Here is a tiny trained network, its code and every weight. The questions are about switching its units off for an input and a target symbol, where a switched-off unit gives its printed mean instead of its output.

import numpy as np


def w(rows, s, z=0):
    codes = np.array(rows[::2]) - 128.0
    scale = np.full(codes.shape[1], s)
    scale[-1] = z or s
    return codes * scale


def norm(h):
    return h / np.sqrt((h * h).mean(-1, keepdims=True) + 1e-5)


def f(y):
    return np.maximum(y, 0)


def softmax(a):
    e = np.exp(a - a.max(-1, keepdims=True))
    return e / e.sum(-1, keepdims=True)


def log_softmax(a):
    a = a - a.max(-1, keepdims=True)
    return a - np.log(np.exp(a).sum(-1, keepdims=True))


def net(x, mask):
    ids = ['ΓΞΩαβδεζημπτ'.index(c) for c in x.split()]
    T = len(ids)
    res = E[ids] + P[:T]
    r = norm(res)
    for j in range(3):
        rows = slice(2 * j, 2 * j + 2)
        q, k, v = (r @ M[0][rows].T for M in (Q, K, V))
        z = softmax(np.where(np.tri(T) > 0, q @ k.T / 2**0.5, -1e9)) @ v
        o = O[0][rows]
        res = res + np.where(mask[j], z, o[:, -1]) @ o[:, :-1]
    y = f(norm(res) @ A[0][:, :-1].T + A[0][:, -1])
    res = res + np.where(mask[3:15], y, B[0][:, -1]) @ B[0][:, :-1]
    return log_softmax(norm(res)[-1] @ U[:, :-1].T + U[:, -1])


Q, K, V, O, A, B = {}, {}, {}, {}, {}, {}
E = w([
[79,40,117,159],'Γ',
[65,121,36,69],'Ξ',
[88,57,88,78],'Ω',
[83,77,86,81],'α',
[126,106,42,170],'β',
[73,118,55,75],'δ',
[199,34,134,119],'ε',
[74,74,77,85],'ζ',
[1,167,72,126],'η',
[216,121,64,127],'μ',
[65,101,51,72],'π',
[147,109,142,3],'τ',
],0.0096)
P = w([
[106,42,2,93],'0',
[103,37,2,85],'1',
[113,56,27,99],'2',
[121,74,49,109],'3',
[121,87,69,117],'4',
[128,93,83,125],'5',
[132,106,97,129],'6',
[133,114,110,134],'7',
[138,125,117,139],'8',
[133,124,119,138],'9',
[128,136,128,140],'10',
[121,143,130,134],'11',
],0.0086)
Q[0] = w([
[181,161,181,160],'h0',
[178,149,176,187],'h0',
[164,109,2,52],'h1',
[54,57,69,96],'h1',
[139,127,131,18],'h2',
[119,224,221,217],'h2',
],0.0081)
K[0] = w([
[118,51,35,69],'h0',
[104,39,17,60],'h0',
[160,177,157,215],'h1',
[145,158,202,246],'h1',
[124,199,205,161],'h2',
[43,96,33,143],'h2',
],0.013)
V[0] = w([
[140,201,109,35],'h0',
[46,196,124,186],'h0',
[52,50,121,254],'h1',
[77,51,231,50],'h1',
[180,71,128,222],'h2',
[116,130,57,141],'h2',
],0.046)
O[0] = w([
[62,44,132,143,116],'h0',
[65,187,226,139,56],'h0',
[108,210,14,203,253],'h1',
[170,131,204,255,40],'h1',
[202,172,211,59,124],'h2',
[68,133,195,126,221],'h2',
],0.029,0.031)
A[0] = w([
[176,158,161,90,62],'n0',
[180,115,86,132,107],'n1',
[73,194,205,138,5],'n2',
[184,130,138,182,98],'n3',
[126,123,151,126,94],'n4',
[129,122,176,215,142],'n5',
[81,122,93,126,103],'n6',
[116,125,149,99,44],'n7',
[112,117,102,154,115],'n8',
[119,87,130,69,8],'n9',
[122,127,116,165,102],'n10',
[141,4,190,156,62],'n11',
],0.029,0.0031)
B[0] = w([
[155,187,201,94,151],'n0',
[185,140,151,96,200],'n1',
[219,194,189,63,156],'n2',
[116,77,186,158,152],'n3',
[128,143,137,145,128],'n4',
[163,82,198,133,147],'n5',
[173,125,188,110,247],'n6',
[123,150,161,116,136],'n7',
[156,140,168,110,194],'n8',
[143,91,190,168,163],'n9',
[140,125,167,104,167],'n10',
[119,215,4,119,136],'n11',
],0.04,0.014)
U = w([
[157,212,99,198,33],'Γ',
[74,102,150,137,189],'Ξ',
[132,105,152,147,245],'Ω',
[121,106,153,148,199],'α',
[88,188,62,60,11],'β',
[78,102,150,137,164],'δ',
[247,137,129,105,3],'ε',
[119,112,155,152,225],'ζ',
[51,187,199,129,138],'η',
[130,75,153,32,85],'μ',
[90,105,155,143,189],'π',
[114,49,65,172,155],'τ',
],0.014,0.0058)

Each question gives the input, a string of symbols that net reads in full, and the target symbol t.
The units are the heads (2 rows each of Q, K, V and O) and the neurons (one row each of A and B). Each row of codes is followed by its name. A weight is (code - 128) times the scale printed after its matrix; where a second scale follows, it is the last column's (O, A, B and U).
mask holds one flag per unit, heads first, then neurons. A switched-off unit (its flag False) gives its mean, the last column of its rows in O or B, instead of its output. The means were averaged over made-up inputs and are rounded, as every weight is.
A unit's drop is (log p(t) with every unit on - log p(t) with that unit switched off) / (log p(t) with every unit on - log p(t) with every unit switched off).
The circuit of an input: a set's keep is (log p(t) with only the set's units on - log p(t) with every unit switched off) / (log p(t) with every unit on - log p(t) with every unit switched off). Starting from the 12 units with the biggest drops (on a tie, the unit counted first), units are removed one at a time, each time the one whose removal leaves the highest keep (on an exact tie, the one counted first), for as long as the keep stays at least 0.8.
units of the circuit, in order: the units of the circuit, biggest drop first
unit that matters most: the unit with the biggest drop
which heads matter: for each layer, one digit per head in row order, 1 if its drop is at least 0.15 and else 0, layers parted by /
drop of u: that unit's drop, to one decimal
input β Γ β δ ζ α μ π, target μ: unit that matters most -> h1
input τ ε Ω δ Γ Ξ τ ε δ α Ξ, target ε: units of the circuit, in order -> [h0 h1]
input α τ Ξ α α, target τ: units of the circuit, in order -> [h2 h0]
input β η π, target η: which heads matter -> 101
input ε τ ε β Γ Γ π ε Ξ ε ζ, target ε: which heads matter -> 101
input δ ε ζ, target ε: which heads matter -> 110
input δ Ξ η β Ω Ω Γ Ω Ξ δ, target Γ: which heads matter -> 010
input β μ α Γ Ω, target Γ: which heads matter -> 010
input ε τ τ τ ε Ω Γ η π Ω, target η: which heads matter -> 100
input Ω Ω π ζ β α Ω Γ δ η ε, target ε: which heads matter -> 011
input ζ β η η α ζ, target η: which heads matter -> 100
input Ω Ω Γ π η π Ω, target η: which heads matter -> 100
input α τ η, target η: which heads matter -> 110
input Γ ζ α Ω Γ Ξ μ, target μ: which heads matter -> 010
input μ α ε ζ τ Ξ β β τ ζ, target τ: units of the circuit, in order -> [h2]
input τ π Ξ, target τ: which heads matter -> 001
input ε Ω β Ω τ ζ ε π π, target ε: units of the circuit, in order -> [h1 h2]
input Ξ Γ π Ω, target Γ: drop of h1 -> 1.1
input β μ Ξ α ε μ ε π Ξ Ξ, target ε: drop of h2 -> 0.2
input Ω η ζ τ Γ Ξ α Ω Ξ, target Γ: units of the circuit, in order -> [h1]
input Ω η δ, target η: drop of h0 -> 0.7
